Here is a tiny trained network, its code and every weight. The questions are about switching its units off for an input and a class, where a switched-off unit gives its printed mean instead of its output.

import numpy as np


def w(rows, s, z=0):
    codes = np.array(rows[::2]) - 128.0
    scale = np.full(codes.shape[1], s)
    scale[-1] = z or s
    return codes * scale


def norm(h):
    return h / np.sqrt((h * h).mean(-1, keepdims=True) + 1e-5)


def f(y):
    return np.maximum(y, 0)


def log_softmax(a):
    a = a - a.max(-1, keepdims=True)
    return a - np.log(np.exp(a).sum(-1, keepdims=True))


def net(x, mask):
    res = np.array(x, float).reshape(1, 8) / 4 @ E
    u = 0
    for l in range(3):
        y = f(norm(res) @ A[l][:, :-1].T + A[l][:, -1])
        res = res + np.where(mask[u : u + 7], y, B[l][:, -1]) @ B[l][:, :-1]
        u += 7
    return log_softmax(norm(res)[-1] @ U[:, :-1].T + U[:, -1])


A, B = {}, {}
E = w([
[154,192,131,156,95,115,89,61,192,165],'x0',
[116,92,132,150,146,95,49,115,148,133],'x1',
[70,71,120,139,199,98,67,99,127,60],'x2',
[139,77,148,117,164,65,101,140,136,100],'x3',
[150,117,148,107,166,113,90,160,131,133],'x4',
[72,125,11,99,156,164,69,95,89,233],'x5',
[123,109,114,236,3,67,132,71,189,149],'x6',
[141,133,175,82,169,69,171,117,103,86],'x7',
],0.00053)
A[0] = w([
[156,131,127,116,121,165,181,171,145,131,30],'0.n1',
[96,191,45,126,97,194,139,78,120,185,255],'0.n2',
[128,114,101,135,131,143,93,122,112,140,49],'0.n3',
[159,138,135,114,118,158,179,157,119,135,24],'0.n4',
[81,120,121,19,252,172,116,139,41,87,229],'0.n5',
[134,134,130,187,52,114,129,122,145,137,20],'0.n6',
[154,89,171,116,135,98,116,159,149,116,70],'0.n7',
],0.0012,0.00082)
B[0] = w([
[149,166,107,82,97,173,147,158,49,156,140],'0.n1',
[118,66,188,134,164,116,105,137,137,41,222],'0.n2',
[125,114,109,116,146,173,130,138,150,153,133],'0.n3',
[131,157,115,107,100,196,131,179,91,152,139],'0.n4',
[132,123,108,173,12,81,161,61,154,134,251],'0.n5',
[133,119,54,161,90,58,192,11,182,159,158],'0.n6',
[100,113,152,131,156,134,139,124,87,72,148],'0.n7',
],0.0012,0.0018)
A[1] = w([
[102,222,34,121,128,194,127,66,121,252,243],'1.n1',
[182,206,164,113,146,123,60,121,177,139,83],'1.n2',
[166,178,152,106,112,200,209,221,108,146,3],'1.n3',
[61,98,96,197,211,14,15,61,187,135,244],'1.n4',
[181,226,160,79,163,105,89,97,150,170,3],'1.n5',
[162,175,222,121,129,54,231,98,149,47,255],'1.n6',
[128,150,138,183,44,116,107,132,166,148,16],'1.n7',
],0.0013,0.00068)
B[1] = w([
[139,98,183,150,138,97,92,183,148,89,209],'1.n1',
[26,154,141,89,190,107,163,58,113,110,152],'1.n2',
[244,252,155,33,31,231,215,193,36,126,167],'1.n3',
[147,179,134,109,117,205,178,181,117,117,227],'1.n4',
[36,193,219,69,180,107,130,27,112,180,147],'1.n5',
[115,112,109,134,143,178,49,172,122,163,250],'1.n6',
[188,121,67,134,101,68,217,47,159,168,162],'1.n7',
],0.0015,0.0021)
A[2] = w([
[120,99,65,147,152,160,28,168,123,195,18],'2.n1',
[162,75,189,133,162,91,102,189,155,67,14],'2.n2',
[110,74,52,79,161,27,188,138,73,158,2],'2.n3',
[154,132,113,211,20,72,148,74,193,164,21],'2.n4',
[148,168,193,97,171,93,122,39,119,202,13],'2.n5',
[115,101,171,57,253,168,123,168,83,101,139],'2.n6',
[156,89,195,138,169,85,126,170,146,61,30],'2.n7',
],0.0014,0.00084)
B[2] = w([
[78,34,67,57,180,220,75,219,183,249,161],'2.n1',
[99,121,198,221,128,52,48,213,73,67,177],'2.n2',
[208,145,68,58,241,75,168,58,88,71,154],'2.n3',
[235,69,84,188,73,62,201,50,215,202,244],'2.n4',
[55,173,199,73,165,72,83,77,142,203,157],'2.n5',
[149,128,119,179,74,83,139,118,167,159,251],'2.n6',
[118,97,168,198,133,75,38,204,79,128,178],'2.n7',
],0.0019,0.0014)
U = w([
[230,222,179,44,42,247,246,229,32,114,165],'0',
[89,234,232,32,196,74,75,30,156,214,134],'1',
[228,80,78,247,5,62,208,13,254,201,181],'2',
[50,30,27,94,182,236,16,201,171,237,157],'3',
[15,95,67,166,112,176,185,51,73,35,55],'4',
[86,201,135,163,178,211,84,64,204,40,4],'5',
[136,65,232,230,152,23,31,242,81,15,166],'6',
[167,73,24,28,240,37,187,67,34,85,100],'7',
],0.0052,0.003)

Each question gives the input, the list of numbers given to net, and the class t.
The units are the neurons (one row each of A and B). Each row of codes is followed by its name. A weight is (code - 128) times the scale printed after its matrix; where a second scale follows, it is the last column's (A, B and U).
mask holds one flag per neuron, layer by layer. A switched-off neuron (its flag False) gives its mean, the last column of its row in B, instead of its output. The means were averaged over made-up inputs and are rounded, as every weight is.
A unit's drop is (log p(t) with every unit on - log p(t) with that unit switched off) / (log p(t) with every unit on - log p(t) with every unit switched off).
The circuit of an input: a set's keep is (log p(t) with only the set's units on - log p(t) with every unit switched off) / (log p(t) with every unit on - log p(t) with every unit switched off). Starting from the 12 units with the biggest drops (on a tie, the unit counted first), units are removed one at a time, each time the one whose removal leaves the highest keep (on an exact tie, the one counted first), for as long as the keep stays at least 0.8.
units of the circuit, in order: the units of the circuit, biggest drop first
top k neurons: the k neurons with the biggest drops, biggest first
top k neurons in layer l: the k neurons of layer l with the biggest drops, biggest first
drop when u is switched off: that unit's drop, to one decimal
input [1,3,-4,8,-7,-5,1,2], class 6: units of the circuit, in order -> 1.n6; 2.n2
input [3,-3,4,-5,5,7,6,2], class 3: top 4 neurons -> 0.n5; 2.n1; 1.n4; 0.n2
input [-5,0,2,7,4,5,6,6], class 7: units of the circuit, in order -> 2.n3
input [-8,-3,3,-7,0,5,-2,1], class 7: units of the circuit, in order -> 1.n6; 2.n3
input [6,7,4,7,6,5,3,6], class 1: units of the circuit, in order -> 1.n6; 1.n1; 2.n5; 1.n4
input [3,7,2,6,2,5,4,2], class 3: top 2 neurons -> 0.n5; 1.n4
input [-5,1,5,6,8,7,7,6], class 7: units of the circuit, in order -> 2.n3; 1.n4
input [5,0,6,0,4,1,2,2], class 5: top 3 neurons -> 1.n4; 2.n4; 1.n7
input [7,-2,6,-5,3,0,1,-1], class 5: top 3 neurons -> 0.n5; 1.n4; 2.n4
input [5,0,-6,-2,5,4,2,1], class 1: top 2 neurons -> 0.n5; 1.n5
input [-1,-1,3,0,-5,-1,1,5], class 6: top 3 neurons -> 1.n3; 2.n4; 1.n6
input [-2,7,5,-6,1,-1,2,-2], class 3: top 2 neurons -> 0.n5; 1.n3
input [8,-2,3,0,-2,-4,-4,5], class 1: top 2 neurons in layer 1 -> 1.n5; 1.n1
input [7,-1,-3,-1,-5,-5,-2,4], class 1: top 3 neurons in layer 1 -> 1.n5; 1.n4; 1.n2
input [0,-6,5,-7,8,-4,3,3], class 6: top neuron -> 1.n4
input [-2,-3,2,1,5,-2,-7,-8], class 0: top 2 neurons in layer 1 -> 1.n3; 1.n6
input [5,-6,2,5,-5,-1,-8,3], class 1: top 2 neurons -> 2.n4; 1.n4
input [-5,-2,-4,2,2,6,4,-1], class 3: top 2 neurons -> 0.n5; 2.n1
input [4,-1,1,1,7,3,-4,-1], class 1: drop when 1.n5 is switched off -> 0.1
input [5,-3,1,8,4,2,-2,4], class 1: top neuron in layer 0 -> 0.n2
